Where the symbols take the items:
z96 li z476
z96 da z677
z96 le z456
z96 di z601
z980 li z937
z980 da z762
z980 le z778
z980 di z38
z195 li z619
z195 da z177
z195 le z905
z195 di z720
z535 li z109
z535 da z22
z535 le z125
z535 di z476
z399 li z588
z399 da z642
z399 le z849
z399 di z124
z876 li z931
z876 da z210
z876 le z989
z876 di z511
z372 li z538
z372 da z738
z372 le z249
z372 di z931
z261 li z872
z261 da z134
z261 le z542
z261 di z426
z538 li z236
z538 da z372
z538 le z738
z538 di z249
z532 li z166
z532 da z653
z532 le z379
z532 di z400
z511 li z989
z511 da z626
z511 le z412
z511 di z360
z537 li z304
z537 da z890
z537 le z835
z537 di z549
z236 li z727
z236 da z538
z236 le z372
z236 di z738
z962 li z21
z962 da z918
z962 le z61
z962 di z878
z38 li z778
z38 da z447
z38 le z588
z38 di z399
z249 li z738
z249 da z931
z249 le z876
z249 di z210
z185 li z959
z185 da z167
z185 le z166
z185 di z532
z22 li z535
z22 da z125
z22 le z476
z22 di z96
z642 li z399
z642 da z849
z642 le z124
z642 di z872
z762 li z980
z762 da z778
z762 le z38
z762 di z447
z177 li z195
z177 da z905
z177 le z720
z177 di z430
z914 li z492
z914 da z272
z914 le z513
z914 di z16
z774 li z360
z774 da z619
z774 le z195
z774 di z177
z222 li z549
z222 da z346
z222 le z235
z222 di z25
z21 li z601
z21 da z962
z21 le z918
z21 di z61
z720 li z905
z720 da z430
z720 le z109
z720 di z535
z166 li z167
z166 da z532
z166 le z653
z166 di z379
z549 li z835
z549 da z222
z549 le z346
z549 di z235
z346 li z222
z346 da z235
z346 le z25
z346 di z492
z379 li z653
z379 da z400
z379 le z727
z379 di z236
z989 li z210
z989 da z511
z989 le z626
z989 di z412
z727 li z400
z727 da z236
z727 le z538
z727 di z372
z360 li z412
z360 da z774
z360 le z619
z360 di z195
z918 li z962
z918 da z61
z918 le z878
z918 di z937
z259 li z975
z259 da z304
z259 le z537
z259 di z890
z412 li z626
z412 da z360
z412 le z774
z412 di z619
z619 li z774
z619 da z195
z619 le z177
z619 di z905
z210 li z876
z210 da z989
z210 le z511
z210 di z626
z677 li z96
z677 da z456
z677 le z601
z677 di z21
z476 li z125
z476 da z96
z476 le z677
z476 di z456
z894 li z16
z894 da z590
z894 le z828
z894 di z959
z16 li z513
z16 da z894
z16 le z590
z16 di z828
z601 li z456
z601 da z21
z601 le z962
z601 di z918
z109 li z430
z109 da z535
z109 le z22
z109 di z125
z835 li z890
z835 da z549
z835 le z222
z835 di z346
z167 li z185
z167 da z166
z167 le z532
z167 di z653
z447 li z38
z447 da z588
z447 le z399
z447 di z642
z778 li z762
z778 da z38
z778 le z447
z778 di z588
z61 li z918
z61 da z878
z61 le z937
z61 di z980
z975 li z45
z975 da z259
z975 le z304
z975 di z537
z25 li z235
z25 da z492
z25 le z914
z25 di z272
z890 li z537
z890 da z835
z890 le z549
z890 di z222
z235 li z346
z235 da z25
z235 le z492
z235 di z914
z905 li z177
z905 da z720
z905 le z430
z905 di z109
z872 li z124
z872 da z261
z872 le z134
z872 di z542
z400 li z379
z400 da z727
z400 le z236
z400 di z538
z456 li z677
z456 da z601
z456 le z21
z456 di z962
z878 li z61
z878 da z937
z878 le z980
z878 di z762
z134 li z261
z134 da z542
z134 le z426
z134 di z45
z125 li z22
z125 da z476
z125 le z96
z125 di z677
z430 li z720
z430 da z109
z430 le z535
z430 di z22
z492 li z25
z492 da z914
z492 le z272
z492 di z513
z272 li z914
z272 da z513
z272 le z16
z272 di z894
z849 li z642
z849 da z124
z849 le z872
z849 di z261
z588 li z447
z588 da z399
z588 le z642
z588 di z849
z738 li z372
z738 da z249
z738 le z931
z738 di z876
z542 li z134
z542 da z426
z542 le z45
z542 di z975
z513 li z272
z513 da z16
z513 le z894
z513 di z590
z124 li z849
z124 da z872
z124 le z261
z124 di z134
z653 li z532
z653 da z379
z653 le z400
z653 di z727
z304 li z259
z304 da z537
z304 le z890
z304 di z835
z590 li z894
z590 da z828
z590 le z959
z590 di z185
z931 li z249
z931 da z876
z931 le z210
z931 di z989
z937 li z878
z937 da z980
z937 le z762
z937 di z778
z426 li z542
z426 da z45
z426 le z975
z426 di z259
z959 li z828
z959 da z185
z959 le z167
z959 di z166
z626 li z511
z626 da z412
z626 le z360
z626 di z774
z828 li z590
z828 da z959
z828 le z185
z828 di z167
z45 li z426
z45 da z975
z45 le z259
z45 di z304

The rows follow the links: the fewer symbols apart two items are, the more alike their rows tend to be.

Each row is also shifted at random along 4 hidden directions that mean nothing.

Known rows, each with its item:
-158 5 -9 39 -40 1 1 8 -13 -19 -32 -25 -4 19 48 6 -11 17 12 15 -24 10 22 -12 53 10 5 17 -35 -50 -4 0 38 -70 8 46 -8 -36 4 -18 12 -4 -36 4 26 -51 2 14 24 -1 -22 10 10 -4 6 -77 25 54 48 23 -6 -14 -7 -19 -8; item z399
126 8 -11 3 -15 1 50 38 5 -14 -4 -46 32 -13 -40 6 13 -8 -49 -28 -3 29 6 -6 -29 11 -1 33 22 -32 -39 14 -10 35 -20 -35 -33 30 17 -24 -9 2 -5 -29 -11 -16 15 -47 31 -31 27 -45 15 21 3 36 -42 -21 -16 -20 -11 -5 26 7 37; item z235
104 -11 -7 -14 28 1 -41 -12 29 26 21 44 -34 0 -2 -24 29 22 36 26 3 -25 -1 26 -7 5 -12 -40 -9 15 20 -54 13 34 24 33 36 -35 -17 22 5 -20 3 30 -9 19 -26 16 -28 16 -10 39 0 -9 37 17 38 -26 -1 29 53 22 -47 -23 2; item z430
55 2 -7 32 -14 6 27 23 11 -11 -4 -25 5 29 7 21 -1 -35 11 15 18 -10 37 -23 5 -18 1 24 -22 -40 -4 -4 -5 -13 1 4 -32 -32 5 -33 16 15 3 3 11 -30 -14 22 17 7 -30 3 34 8 15 -20 23 32 24 6 19 5 20 22 -2; item z980
-8 -27 5 -28 41 3 -27 -24 30 57 53 29 -47 3 -24 -17 47 -21 26 43 22 -30 -17 25 -52 -26 -5 -62 31 23 39 -40 -29 72 7 -7 25 -38 -14 9 27 3 38 5 -7 10 -53 49 -44 37 -27 50 -14 4 33 75 45 -17 -19 3 67 51 -8 10 13; item z125
-53 -3 -17 -20 59 12 2 6 53 31 50 37 8 27 -22 1 -11 -41 32 5 63 -34 24 -27 -35 -36 2 -2 4 28 23 -24 -30 58 -3 -71 8 -1 -6 -4 -13 44 44 40 -29 37 23 7 10 14 4 12 56 26 15 48 14 -34 -40 -7 0 21 10 43 20; item z412
108 0 17 -34 54 13 5 -5 13 34 45 23 -3 -9 -29 3 -23 -42 6 -21 34 -28 1 -13 -32 -50 10 -3 16 52 6 3 -40 18 5 -56 11 38 -13 4 -21 49 42 10 -18 57 20 -3 -16 27 22 -13 13 3 -15 49 -16 -51 -32 -13 -21 12 23 37 -11; item z249
74 2 21 14 -16 -8 -28 -35 -29 -22 -21 13 -17 25 56 16 -25 -6 29 22 4 -25 -15 0 40 -12 -1 -8 -18 21 35 24 -11 -49 -5 19 13 -28 -4 14 14 0 2 9 13 -5 -14 38 -15 15 -32 27 -20 -8 -17 -52 27 52 13 5 -11 -15 3 12 -44; item z96
-74 15 0 -13 34 10 -20 10 -4 -14 18 43 4 7 10 8 -16 -38 43 -11 6 -44 31 0 52 -19 -2 19 -47 22 -15 -35 12 -27 59 71 4 -12 -29 8 -26 -5 -5 48 -6 50 -7 -5 -54 16 6 -26 15 -44 30 -51 -2 -27 29 43 13 -25 -44 -10 -63; item z511
-54 10 7 0 -2 -3 -6 -17 -5 0 -17 7 11 1 20 -3 -53 52 -5 -33 1 36 -10 -23 6 3 2 13 0 30 16 42 24 -51 -30 -66 24 53 20 14 -18 42 -16 9 -17 8 67 -33 45 -11 34 2 6 25 -53 -29 -13 -7 -29 -18 -88 -25 12 6 11; item z959
54 3 5 6 -4 10 22 32 21 70 27 -30 -52 -18 -10 -31 46 29 15 -3 -18 21 20 -5 -27 -34 0 -16 3 -53 -19 -49 54 -34 24 39 12 -23 -13 -34 18 42 -30 2 15 -47 -27 14 4 51 -2 31 8 -13 18 -5 50 -5 39 47 29 33 -4 -19 18; item z642
-79 -17 -23 8 24 -1 -32 -20 39 -3 10 46 0 37 21 2 -19 -4 36 35 51 -22 1 -9 -13 5 -3 -24 -1 27 47 -7 -25 48 -22 -68 16 -26 10 22 -1 7 32 35 -21 14 23 23 25 -4 -6 45 32 46 12 22 26 3 -41 -14 -1 14 -1 20 27; item z905
-17 1 1 4 -15 -1 47 12 -3 -7 -2 -46 27 -8 -30 11 18 -25 -59 -18 -1 26 -14 -8 -38 -10 6 17 38 -18 -25 20 -33 32 -22 -45 -33 29 12 -20 11 2 15 -43 0 -15 -2 -15 19 -17 6 -30 -5 11 -16 59 -40 -5 -18 -39 -2 2 44 23 27; item z549
-113 12 21 -25 18 15 37 36 13 60 37 -28 -14 -37 -34 -27 10 3 -5 -43 -14 16 21 -12 -29 -47 7 10 10 -9 -43 -25 36 -42 30 8 -1 43 -19 -29 -12 64 -16 -6 -3 -2 3 -24 -5 41 31 -21 11 -27 -6 13 -2 -51 16 31 -14 8 8 -8 -2; item z272
-103 -10 5 5 2 -4 -49 -38 -12 -19 -9 36 -30 18 39 -1 -6 -6 35 42 7 -38 -20 25 35 12 -8 -32 -10 21 38 -4 -7 -5 8 37 19 -44 -7 34 9 -35 12 18 4 13 -28 41 -35 2 -33 32 -23 -4 8 -26 29 30 7 6 24 -1 -29 -8 -28; item z22
95 10 -34 61 -49 -15 39 13 22 -56 -37 -33 57 69 48 44 -52 -15 -11 19 42 13 26 -50 16 26 9 55 -22 -40 25 56 -21 0 -65 -91 -46 -18 44 -23 1 16 16 -1 0 -39 53 13 96 -40 -23 5 65 74 -18 -28 6 75 -15 -50 -58 -16 56 59 34; item z762
-104 -3 -29 9 29 5 -20 -2 40 -33 13 42 29 49 9 9 -21 -24 30 17 52 -26 21 -6 4 25 0 7 -24 14 19 -5 -21 61 -3 -39 0 -24 2 9 -21 -10 29 38 -26 36 26 2 13 -21 1 0 48 29 26 13 0 -7 -28 -8 5 -6 -18 15 12; item z360
-1 5 -5 -15 49 11 -3 6 37 25 37 33 3 27 0 3 -29 -38 38 -4 51 -27 35 -28 -6 -39 6 13 -13 34 11 -12 -12 11 12 -31 6 5 -7 -7 -27 46 31 44 -17 40 18 6 -3 26 14 -2 49 5 2 5 9 -29 -21 7 -14 4 4 26 -10; item z626
-118 16 -3 2 -11 -1 40 31 -9 -12 -10 -33 22 -18 -20 2 -4 -3 -25 -34 -16 25 16 -10 6 1 0 31 -4 -19 -40 2 8 -12 7 8 -18 28 -2 -19 -9 1 -16 -10 -1 -4 10 -28 11 -12 21 -45 3 -12 -4 -10 -29 -20 10 1 -21 -23 6 -8 2; item z492
50 2 -19 -15 8 1 -10 26 1 -5 0 -10 6 -45 -37 -31 35 47 -23 -31 -48 35 11 35 14 52 -16 5 -11 -33 -52 -42 53 9 32 63 9 18 -15 15 -25 -47 -54 3 -16 6 -1 -64 -4 -30 43 -37 -6 -23 31 2 -28 -61 21 36 22 -14 -61 -65 12; item z894
36 -6 33 -7 -17 -1 42 -1 -9 59 17 -50 -22 -21 -17 -9 13 6 -38 -12 -2 29 -29 -26 -65 -55 10 -13 63 -4 10 35 -19 -13 -30 -66 -13 33 9 -30 25 64 20 -48 8 -31 -4 15 14 36 -6 17 -26 10 -51 48 5 8 -20 -29 -21 25 74 38 21; item z259
-119 -17 6 1 -13 -4 31 -7 29 80 22 -35 -32 -5 -12 -16 26 20 -20 18 22 31 -26 -23 -90 -42 8 -39 67 -6 27 10 -17 27 -49 -95 3 12 19 -26 29 69 26 -39 3 -48 -1 38 41 36 -13 52 -6 43 -32 78 32 13 -36 -37 -3 57 66 39 55; item z134
-70 -10 22 1 -22 -3 18 -3 -20 40 0 -36 -29 -28 -4 -13 23 21 -31 -3 -25 23 -30 -1 -35 -22 1 -21 44 -13 5 18 -3 -20 -13 -11 1 9 2 -11 26 19 0 -39 16 -38 -21 14 -3 24 -10 26 -36 -6 -26 25 16 20 4 -12 5 19 35 1 6; item z45
63 3 41 -57 36 5 -17 -20 -20 55 37 21 -39 -36 -19 -15 -14 0 5 -39 -3 -9 -29 4 -30 -62 15 -29 21 59 7 -1 1 -38 24 -5 35 52 -27 9 -13 52 5 -1 -2 41 4 -7 -51 52 23 1 -38 -35 -36 15 -6 -51 -17 14 -19 3 1 2 -28; item z727
35 14 25 -11 3 -4 -1 -14 -6 36 4 14 -12 -22 22 -20 -51 60 9 -45 -2 38 -13 -33 3 -33 9 2 6 44 16 26 39 -81 -14 -55 37 64 1 8 -22 77 -22 11 -10 16 70 -30 35 26 37 4 -3 3 -66 -39 -1 -23 -23 0 -90 -22 16 3 -4; item z185
158 -9 7 16 -52 -13 2 -4 -33 -10 -39 -43 -5 -15 24 -5 10 49 -40 -3 -43 45 -27 12 8 34 3 -5 11 -30 -3 22 29 -28 -25 13 0 7 18 2 15 -24 -31 -45 14 -42 -2 -5 26 -18 0 5 -39 2 -21 -23 -10 35 13 -19 -9 -14 11 -25 19; item z426
-22 -1 32 14 -32 1 29 -8 -9 55 -4 -39 -41 -10 26 -5 -6 41 -12 -12 -5 34 -25 -32 -31 -53 9 -14 30 -5 13 32 17 -74 -26 -48 14 23 6 -28 21 78 -6 -29 20 -48 10 27 30 47 -6 42 -25 13 -59 -6 34 28 -1 -7 -42 10 51 20 11; item z542
-141 10 5 -8 -12 -14 -28 -30 -22 -29 -35 18 7 -13 25 0 -41 47 -3 -24 -14 22 -31 8 27 25 -6 0 -11 35 11 34 16 -36 -17 -14 31 40 2 35 -20 -4 -26 2 -15 22 45 -27 14 -22 26 2 -18 -2 -33 -37 -15 -10 -19 -12 -58 -37 -18 -18 -7; item z167

From each start, follow one symbol. Which item do you reach?
Answer with the item's name.
-97 11 -4 -11 -8 0 -13 13 -10 -11 -21 3 8 -18 -3 -13 -6 49 -9 -33 -30 29 3 3 30 37 -10 10 -20 -3 -27 -4 45 -31 8 23 13 26 -3 14 -26 -13 -42 8 -10 9 26 -43 10 -23 36 -23 -9 -16 -3 -36 -23 -29 12 14 -31 -22 -34 -40 5
li -> z894
78 14 18 -35 41 15 -13 10 -10 14 26 31 -13 -23 -14 -6 -4 -36 33 -25 -11 -40 18 9 35 -37 -9 7 -26 33 -29 -37 12 -37 71 78 15 13 -43 5 -25 6 -9 30 1 52 -25 -15 -70 34 17 -34 -1 -59 19 -22 -10 -52 34 44 16 -11 -41 -24 -64
li -> z931
-38 2 -3 -7 13 3 60 36 27 32 26 -43 24 -11 -45 -5 13 -23 -47 -27 22 26 9 -22 -71 -27 8 16 44 -14 -29 9 -26 52 -28 -84 -25 36 16 -30 -7 44 23 -27 -22 -14 18 -29 39 -5 23 -21 25 24 -8 74 -30 -34 -37 -30 -17 28 49 26 43
le -> z914
2 -8 -37 47 -28 -4 23 24 28 -37 -25 -26 37 46 8 28 9 -26 -14 40 16 8 30 -7 -4 38 -4 29 -12 -58 -1 3 -17 59 -32 -38 -43 -35 33 -21 18 -25 10 2 0 -38 10 7 51 -39 -23 1 48 46 32 7 7 42 0 -22 12 9 22 23 41
li -> z762
-76 16 2 -13 -4 10 2 38 -15 -1 2 -14 -3 -44 -30 -25 21 28 -7 -36 -56 18 21 22 32 9 -4 15 -26 -25 -67 -39 60 -56 58 98 7 20 -28 -5 -18 -20 -59 6 4 4 -19 -51 -31 -1 27 -40 -11 -50 25 -44 -20 -48 52 56 11 -17 -53 -60 -26
da -> z16
5 12 -14 -5 29 9 -12 -5 6 -38 3 35 27 17 -1 17 -32 -38 23 -1 23 -30 23 -1 31 6 -4 26 -35 24 -3 -9 -19 11 22 17 -3 -4 -7 15 -25 -19 13 36 -10 55 15 -13 -17 -15 11 -24 24 -7 17 -17 -22 -21 -4 8 -10 -20 -25 6 -25
da -> z511
71 1 18 2 -30 -3 36 6 -23 13 -12 -45 3 -22 -12 3 10 -1 -51 -26 -16 27 -21 -14 -30 -18 5 6 35 -11 -13 39 -15 -13 -25 -32 -17 33 12 -21 17 24 6 -48 10 -26 4 -8 18 5 0 -15 -26 3 -38 23 -14 13 -3 -27 -22 -1 54 17 12
da -> z890
-114 -12 -24 20 -12 9 6 33 20 7 3 -24 -8 5 -9 -5 46 -14 4 26 -16 -1 32 12 -9 10 -5 -4 -15 -62 -19 -49 15 27 16 57 -23 -53 -10 -24 15 -25 -13 8 14 -39 -42 12 -2 2 -21 5 22 -1 53 8 25 12 30 32 62 25 -23 -18 13
da -> z588
68 -4 -5 23 -46 -6 -6 6 -17 -5 -37 -28 -15 -12 20 -15 20 55 -22 3 -44 42 -17 10 21 35 -1 -8 -4 -44 -6 1 46 -33 -20 31 0 -11 11 -4 13 -17 -40 -25 15 -55 -10 1 20 -7 -8 14 -22 -5 -10 -32 19 43 29 8 6 0 -9 -32 17
li -> z872
124 -3 10 9 -24 1 12 17 3 51 7 -29 -36 -22 6 -27 33 54 9 -3 -37 27 6 -1 -10 -17 0 -11 2 -51 -13 -34 61 -55 14 37 14 -13 -6 -23 13 31 -45 -3 9 -56 -16 2 11 35 -1 32 -14 -15 5 -24 45 14 43 33 15 17 -6 -25 19
da -> z872
-28 20 -16 25 -31 -13 30 25 -4 -51 -33 -24 53 8 0 12 -34 14 -34 -31 -9 38 11 -22 25 35 -2 54 -17 -21 -31 33 12 -17 -24 -25 -27 37 23 -4 -21 -8 -25 -12 -8 -3 49 -45 45 -45 25 -41 20 20 -16 -34 -47 4 -10 -20 -55 -35 13 3 17
le -> z513
-151 13 16 -24 33 7 -8 -18 -11 -15 9 34 18 7 -1 16 -41 -50 20 -7 27 -42 4 -8 28 -34 5 15 -16 54 6 16 -38 -18 20 5 2 14 -16 14 -15 8 32 16 -4 58 2 -1 -37 4 2 -22 4 -20 -6 -11 -25 -16 -11 -1 -16 -24 -3 19 -50
di -> z989
-120 -15 -5 21 -36 -6 -4 2 -5 4 -21 -25 -15 -7 14 -10 39 37 -7 20 -37 26 -5 18 2 31 -6 -19 -2 -40 1 -12 32 -4 -2 41 -3 -27 3 -3 24 -22 -29 -27 14 -49 -24 9 9 -3 -17 26 -18 -5 10 -10 24 34 28 9 30 14 -7 -24 19
da -> z261
-140 -28 0 -8 31 -4 -45 -33 26 21 22 49 -32 19 16 -9 9 -2 37 41 23 -34 -14 12 -13 -15 -3 -46 4 29 41 -25 -11 36 10 4 30 -40 -10 19 13 -2 29 29 -3 15 -28 46 -24 26 -23 49 3 6 18 21 41 5 -12 12 35 26 -16 3 -4
di -> z125
137 1 -20 -10 3 0 -9 12 14 -7 -12 2 11 -26 -28 -27 9 62 -25 -28 -24 44 -2 21 -7 46 -7 -1 -5 -1 -24 -9 41 17 -3 -6 18 35 5 16 -26 -26 -41 -1 -33 12 36 -58 28 -35 55 -23 1 5 -3 8 -32 -46 -13 6 -20 -10 -35 -40 42
le -> z185
-61 5 10 -10 -18 3 33 30 -26 1 5 -44 9 -38 -42 -2 37 -24 -43 -24 -38 13 3 16 -12 -1 1 12 14 -29 -56 -10 -1 10 24 54 -29 17 -8 -16 7 -26 -16 -35 8 -12 -39 -20 -29 -7 14 -44 -24 -35 13 22 -34 -26 23 7 33 0 1 -17 0
di -> z25
-93 13 -5 15 -30 -7 31 27 -20 -50 -31 -39 43 -4 -17 21 4 -20 -52 -17 -21 17 1 1 5 32 -5 34 -1 -23 -40 25 -16 19 -12 0 -42 20 16 -8 0 -35 -8 -32 4 -11 8 -33 18 -43 6 -49 -10 -3 2 7 -46 3 0 -24 0 -18 19 -4 15
di -> z492
